Below is a small trained network, with its code and all its weights. Each question gives an input and a target symbol and asks what happens when units are switched off, that is, made to give their printed mean instead of their output.

import numpy as np


def w(rows, s, z=0):
    codes = np.array(rows[::2]) - 128.0
    scale = np.full(codes.shape[1], s)
    scale[-1] = z or s
    return codes * scale


def norm(h):
    return h / np.sqrt((h * h).mean(-1, keepdims=True) + 1e-5)


def f(y):
    return y / 2 * (1 + np.tanh(0.7978845608 * (y + 0.044715 * y**3)))


def softmax(a):
    e = np.exp(a - a.max(-1, keepdims=True))
    return e / e.sum(-1, keepdims=True)


def log_softmax(a):
    a = a - a.max(-1, keepdims=True)
    return a - np.log(np.exp(a).sum(-1, keepdims=True))


def net(x, mask):
    ids = ['Δαβεζηθλμφ'.index(c) for c in x.split()]
    T = len(ids)
    res = E[ids] + P[:T]
    u = 0
    for l in range(2):
        q, k, v = (norm(res) @ M[l].T for M in (Q, K, V))
        z = softmax(np.where(np.tri(T) > 0, q @ k.T / 3**0.5, -1e9)) @ v
        res = res + np.where(mask[u], z, O[l][:, -1]) @ O[l][:, :-1]
        u += 1
        y = f(norm(res) @ A[l][:, :-1].T + A[l][:, -1])
        res = res + np.where(mask[u : u + 12], y, B[l][:, -1]) @ B[l][:, :-1]
        u += 12
    return log_softmax(norm(res)[-1] @ U[:, :-1].T + U[:, -1])


Q, K, V, O, A, B = {}, {}, {}, {}, {}, {}
E = w([
[85,143,176],'Δ',
[123,186,199],'α',
[122,67,99],'β',
[157,184,99],'ε',
[246,118,82],'ζ',
[115,123,68],'η',
[199,72,54],'θ',
[232,168,5],'λ',
[114,109,143],'μ',
[115,105,143],'φ',
],0.018)
P = w([
[255,123,134],'0',
[55,148,37],'1',
[79,158,74],'2',
[93,171,98],'3',
[110,179,118],'4',
[119,176,132],'5',
[129,177,144],'6',
[135,175,153],'7',
[146,172,168],'8',
],0.0047)
Q[0] = w([
[142,245,150],'0.h0',
[113,57,154],'0.h0',
[49,117,124],'0.h0',
],0.011)
K[0] = w([
[89,185,118],'0.h0',
[30,1,116],'0.h0',
[99,176,134],'0.h0',
],0.006)
V[0] = w([
[158,253,93],'0.h0',
[166,138,89],'0.h0',
[6,10,160],'0.h0',
],0.0073)
O[0] = w([
[47,187,69,193],'0.h0',
[56,238,255,199],'0.h0',
[105,135,140,3],'0.h0',
],0.004,0.0028)
A[0] = w([
[141,127,61,152],'0.n0',
[204,172,83,108],'0.n1',
[201,193,199,89],'0.n2',
[184,51,172,68],'0.n3',
[146,117,160,150],'0.n4',
[176,93,82,130],'0.n5',
[3,150,147,149],'0.n6',
[94,112,147,123],'0.n7',
[101,118,178,140],'0.n8',
[133,215,50,128],'0.n9',
[91,122,186,255],'0.n10',
[92,116,173,67],'0.n11',
],0.014,0.0031)
B[0] = w([
[158,91,198,196],'0.n0',
[60,168,163,226],'0.n1',
[121,207,44,174],'0.n2',
[59,170,136,182],'0.n3',
[138,171,117,134],'0.n4',
[163,128,176,195],'0.n5',
[196,166,140,180],'0.n6',
[134,92,79,134],'0.n7',
[122,97,2,144],'0.n8',
[110,235,80,254],'0.n9',
[168,103,35,168],'0.n10',
[104,144,121,137],'0.n11',
],0.007,0.0078)
Q[1] = w([
[89,184,254],'1.h0',
[98,112,73],'1.h0',
[111,80,179],'1.h0',
],0.0088)
K[1] = w([
[255,77,161],'1.h0',
[161,106,101],'1.h0',
[75,36,179],'1.h0',
],0.01)
V[1] = w([
[168,102,82],'1.h0',
[50,2,143],'1.h0',
[199,132,102],'1.h0',
],0.0078)
O[1] = w([
[138,119,100,139],'1.h0',
[130,189,96,3],'1.h0',
[248,179,174,162],'1.h0',
],0.012,0.0065)
A[1] = w([
[97,132,151,36],'1.n0',
[70,84,214,165],'1.n1',
[218,103,146,241],'1.n2',
[217,237,179,29],'1.n3',
[254,140,85,159],'1.n4',
[167,173,173,139],'1.n5',
[135,77,134,85],'1.n6',
[58,91,43,143],'1.n7',
[11,194,71,32],'1.n8',
[87,71,72,2],'1.n9',
[155,128,10,72],'1.n10',
[55,156,64,5],'1.n11',
],0.0099,0.0035)
B[1] = w([
[132,119,248,109],'1.n0',
[167,2,10,137],'1.n1',
[18,12,41,213],'1.n2',
[158,181,192,255],'1.n3',
[117,65,118,241],'1.n4',
[149,43,244,185],'1.n5',
[123,233,116,127],'1.n6',
[211,130,225,165],'1.n7',
[43,102,129,167],'1.n8',
[132,217,207,138],'1.n9',
[124,15,190,172],'1.n10',
[12,143,165,133],'1.n11',
],0.0066,0.0067)
U = w([
[154,53,56,253],'Δ',
[169,135,110,69],'α',
[121,118,122,52],'β',
[57,215,75,234],'ε',
[224,75,255,106],'ζ',
[31,85,216,82],'η',
[168,148,132,84],'θ',
[176,132,113,55],'λ',
[153,138,122,80],'μ',
[124,118,122,44],'φ',
],0.01,0.007)

Each question gives the input, a string of symbols that net reads in full, and the target symbol t.
The units are the heads (3 rows each of Q, K, V and O) and the neurons (one row each of A and B). Each row of codes is followed by its name. A weight is (code - 128) times the scale printed after its matrix; where a second scale follows, it is the last column's (O, A, B and U).
mask holds one flag per unit, layer by layer, with each layer's heads first. A switched-off unit (its flag False) gives its mean, the last column of its rows in O or B, instead of its output. The means were averaged over made-up inputs and are rounded, as every weight is.
A unit's drop is (log p(t) with every unit on - log p(t) with that unit switched off) / (log p(t) with every unit on - log p(t) with every unit switched off).
The circuit of an input: a set's keep is (log p(t) with only the set's units on - log p(t) with every unit switched off) / (log p(t) with every unit on - log p(t) with every unit switched off). Starting from the 12 units with the biggest drops (on a tie, the unit counted first), units are removed one at a time, each time the one whose removal leaves the highest keep (on an exact tie, the one counted first), for as long as the keep stays at least 0.8.
circuit, biggest first: the units of the circuit, biggest drop first
top k neurons: the k neurons with the biggest drops, biggest first
top k neurons in layer l: the k neurons of layer l with the biggest drops, biggest first
drop when u is switched off: that unit's drop, to one decimal
input ζ φ ζ η, target ζ: circuit, biggest first => [1.h0; 0.n0; 0.n6]
input ζ Δ φ α β ε μ, target Δ: circuit, biggest first => [0.n10]
input μ α ε φ φ, target ζ: top 2 neurons in layer 1 => [1.n7; 1.n2]
input ε θ Δ, target Δ: top 2 neurons in layer 0 => [0.n6; 0.n10]
input θ β β, target ζ: top 4 neurons => [0.n1; 0.n9; 0.n6; 1.n7]
input μ φ μ Δ Δ α, target Δ: top 4 neurons => [0.n1; 0.n10; 0.n9; 0.n8]
input θ η ε λ β λ θ, target ζ: top 3 neurons => [0.n5; 0.n1; 0.n10]
input φ Δ μ, target ζ: top 3 neurons => [0.n3; 1.n7; 0.n0]
input η α α η, target η: top 4 neurons in layer 0 => [0.n9; 0.n5; 0.n3; 0.n1]
input Δ φ φ, target ζ: top 4 neurons in layer 1 => [1.n7; 1.n2; 1.n10; 1.n9]
input ε β θ ε β θ, target ζ: top 2 neurons in layer 1 => [1.n3; 1.n5]
input β η λ β β ζ φ, target Δ: top 4 neurons => [0.n10; 0.n1; 1.n3; 1.n5]
input β Δ α, target Δ: top 3 neurons in layer 0 => [0.n1; 0.n10; 0.n6]
input α Δ η β β, target ζ: top neuron => [0.n6]
input μ β ζ, target ζ: drop when 0.n1 is switched off => 0.4
input α ζ λ η β φ ζ η η, target ζ: drop when 0.n0 is switched off => 0.3
input θ β α η Δ ε ζ φ, target Δ: drop when 0.n1 is switched off => 0.3
